Here is a tiny trained network, its code and every weight. The questions are about switching its units off for an input and a class, where a switched-off unit gives its printed mean instead of its output.

import numpy as np


def w(rows, s, z=0):
    codes = np.array(rows[::2]) - 128.0
    scale = np.full(codes.shape[1], s)
    scale[-1] = z or s
    return codes * scale


def f(y):
    return y / 2 * (1 + np.tanh(0.7978845608 * (y + 0.044715 * y**3)))


def log_softmax(a):
    a = a - a.max(-1, keepdims=True)
    return a - np.log(np.exp(a).sum(-1, keepdims=True))


def net(x, mask):
    res = np.array(x, float).reshape(1, 8) / 4 @ E
    y = f(res @ A[0][:, :-1].T + A[0][:, -1])
    res = res + np.where(mask, y, B[0][:, -1]) @ B[0][:, :-1]
    return log_softmax(res[-1] @ U[:, :-1].T + U[:, -1])


A, B = {}, {}
E = w([
[126,129,124,129,125,127],'x0',
[107,104,86,38,214,7],'x1',
[35,251,163,181,171,92],'x2',
[130,129,131,127,131,129],'x3',
[242,182,82,165,213,142],'x4',
[199,236,133,62,3,71],'x5',
[63,190,33,45,135,235],'x6',
[126,125,123,134,125,125],'x7',
],0.006)
A[0] = w([
[101,150,96,64,139,189,71],'n0',
[170,185,121,94,79,105,79],'n1',
[106,59,102,181,214,179,62],'n2',
[93,197,45,77,101,165,118],'n3',
[123,101,107,48,194,42,51],'n4',
[98,146,59,91,125,178,55],'n5',
[115,172,138,148,147,128,106],'n6',
[198,164,81,153,168,130,77],'n7',
[194,52,108,87,97,171,79],'n8',
[181,40,79,101,90,150,78],'n9',
[34,83,158,104,55,105,66],'n10',
[57,224,157,168,155,114,50],'n11',
[158,87,177,171,124,60,83],'n12',
[210,168,89,158,189,150,88],'n13',
[98,142,59,85,117,179,59],'n14',
[97,84,128,156,180,156,94],'n15',
[99,146,80,76,135,182,85],'n16',
[205,169,110,164,194,136,122],'n17',
[180,57,116,85,102,150,77],'n18',
[98,147,65,86,123,173,76],'n19',
[154,129,170,190,86,209,84],'n20',
[87,76,113,173,181,149,72],'n21',
[184,197,97,90,33,80,9],'n22',
[43,107,146,93,42,123,122],'n23',
[60,201,175,188,169,110,110],'n24',
[89,81,108,175,174,154,136],'n25',
[204,192,59,163,174,133,136],'n26',
[85,126,120,115,138,100,254],'n27',
[158,88,174,174,118,62,71],'n28',
[150,92,163,183,114,63,82],'n29',
[136,143,139,205,76,185,75],'n30',
[74,119,50,74,163,201,109],'n31',
[92,77,131,159,189,158,70],'n32',
[67,234,169,173,146,125,62],'n33',
[112,97,84,88,189,37,134],'n34',
[197,45,125,88,106,197,99],'n35',
[120,106,88,50,177,3,45],'n36',
[152,135,175,206,75,208,39],'n37',
[201,162,77,154,174,141,90],'n38',
],0.0079,0.0095)
B[0] = w([
[166,154,170,158,187,123,142],'n0',
[130,163,164,62,60,106,147],'n1',
[141,199,158,52,2,85,167],'n2',
[185,119,182,171,151,114,182],'n3',
[86,219,89,138,139,229,153],'n4',
[147,171,179,165,180,122,137],'n5',
[118,118,114,121,145,112,132],'n6',
[58,96,181,77,158,142,141],'n7',
[79,150,82,137,166,46,156],'n8',
[95,150,87,136,176,50,156],'n9',
[73,78,190,72,200,165,149],'n10',
[97,136,87,130,188,48,154],'n11',
[188,170,180,180,205,137,152],'n12',
[88,77,159,96,140,136,157],'n13',
[140,164,171,166,190,120,139],'n14',
[141,161,151,91,79,109,149],'n15',
[161,150,177,177,176,115,147],'n16',
[87,50,150,102,133,149,171],'n17',
[81,165,90,129,190,56,145],'n18',
[154,160,185,163,192,121,142],'n19',
[105,164,78,128,136,199,160],'n20',
[128,205,178,60,55,93,147],'n21',
[133,203,174,37,18,85,149],'n22',
[97,49,153,100,154,156,171],'n23',
[131,115,65,129,135,49,181],'n24',
[172,155,144,86,61,103,178],'n25',
[98,53,162,108,109,139,186],'n26',
[174,75,112,155,77,149,255],'n27',
[170,169,193,169,212,135,146],'n28',
[178,163,198,166,200,142,147],'n29',
[90,177,83,117,154,202,149],'n30',
[185,124,163,178,152,117,184],'n31',
[125,194,172,68,57,97,147],'n32',
[99,118,72,136,159,66,163],'n33',
[133,154,88,151,101,220,183],'n34',
[99,129,79,153,152,52,171],'n35',
[93,181,90,136,125,223,161],'n36',
[104,218,87,121,154,246,150],'n37',
[70,80,169,87,141,129,149],'n38',
],0.0089,0.0084)
U = w([
[155,198,175,66,48,86,82],'0',
[208,155,201,189,207,125,73],'1',
[90,189,49,132,143,230,76],'2',
[88,123,36,141,177,12,76],'3',
[162,84,113,137,115,137,255],'4',
[63,36,188,90,156,156,79],'5',
[164,94,109,151,108,129,234],'6',
],0.011,0.014)

Each question gives the input, the list of numbers given to net, and the class t.
The units are the neurons (one row each of A and B). Each row of codes is followed by its name. A weight is (code - 128) times the scale printed after its matrix; where a second scale follows, it is the last column's (A, B and U).
mask holds one flag per neuron, in row order. A switched-off neuron (its flag False) gives its mean, the last column of its row in B, instead of its output. The means were averaged over made-up inputs and are rounded, as every weight is.
A unit's drop is (log p(t) with every unit on - log p(t) with that unit switched off) / (log p(t) with every unit on - log p(t) with every unit switched off).
The circuit of an input: a set's keep is (log p(t) with only the set's units on - log p(t) with every unit switched off) / (log p(t) with every unit on - log p(t) with every unit switched off). Starting from the 12 units with the biggest drops (on a tie, the unit counted first), units are removed one at a time, each time the one whose removal leaves the highest keep (on an exact tie, the one counted first), for as long as the keep stays at least 0.8.
circuit, biggest first: the units of the circuit, biggest drop first
unit that matters most: the unit with the biggest drop
k most important neurons: the k neurons with the biggest drops, biggest first
drop of u: that unit's drop, to one decimal
input [-5,1,-5,2,-8,-8,-8,0], class 0: unit that matters most -> n2
input [1,-7,5,-3,6,5,1,-6], class 2: circuit, biggest first -> (n37 n30)
input [-8,-6,-7,1,-4,2,-1,7], class 3: circuit, biggest first -> (n35 n8 n9)
input [8,-8,-4,-8,8,4,-1,3], class 2: circuit, biggest first -> (n37 n20)
input [-2,8,-3,-1,8,-3,2,-1], class 2: 2 most important neurons -> (n4 n34)
input [-8,6,7,-5,6,-5,-6,8], class 4: circuit, biggest first -> (n34 n17 n27)
input [-1,-7,-5,0,-4,-1,-5,-5], class 2: circuit, biggest first -> (n37 n20 n30)
input [0,-4,6,4,7,-5,-1,-2], class 5: circuit, biggest first -> (n17 n26 n13)
input [-7,-1,7,-5,6,-1,3,-3], class 3: circuit, biggest first -> (n24 n11)
input [-2,-5,-8,2,5,8,-5,1], class 0: 2 most important neurons -> (n22 n1)
input [-7,6,8,4,-5,-7,-8,3], class 1: 3 most important neurons -> (n12 n29 n28)
input [6,3,-3,5,-6,3,2,0], class 5: 2 most important neurons -> (n23 n10)
input [8,8,-4,6,-5,-4,-2,3], class 2: 3 most important neurons -> (n4 n36 n34)
input [7,-4,2,2,6,0,5,-1], class 5: unit that matters most -> n26
input [3,-7,-6,-4,-4,3,2,-6], class 2: 3 most important neurons -> (n37 n20 n30)
input [-4,3,-8,8,7,2,-8,3], class 1: 2 most important neurons -> (n12 n28)
input [1,5,2,-3,6,-7,-6,-3], class 0: drop of n25 -> 0.1
input [-8,-4,-8,4,-8,-1,0,3], class 3: drop of n8 -> 0.2
input [-7,4,-7,-2,8,3,-7,4], class 5: drop of n17 -> 0.4
input [6,-1,-8,-4,0,-7,-1,1], class 3: unit that matters most -> n35
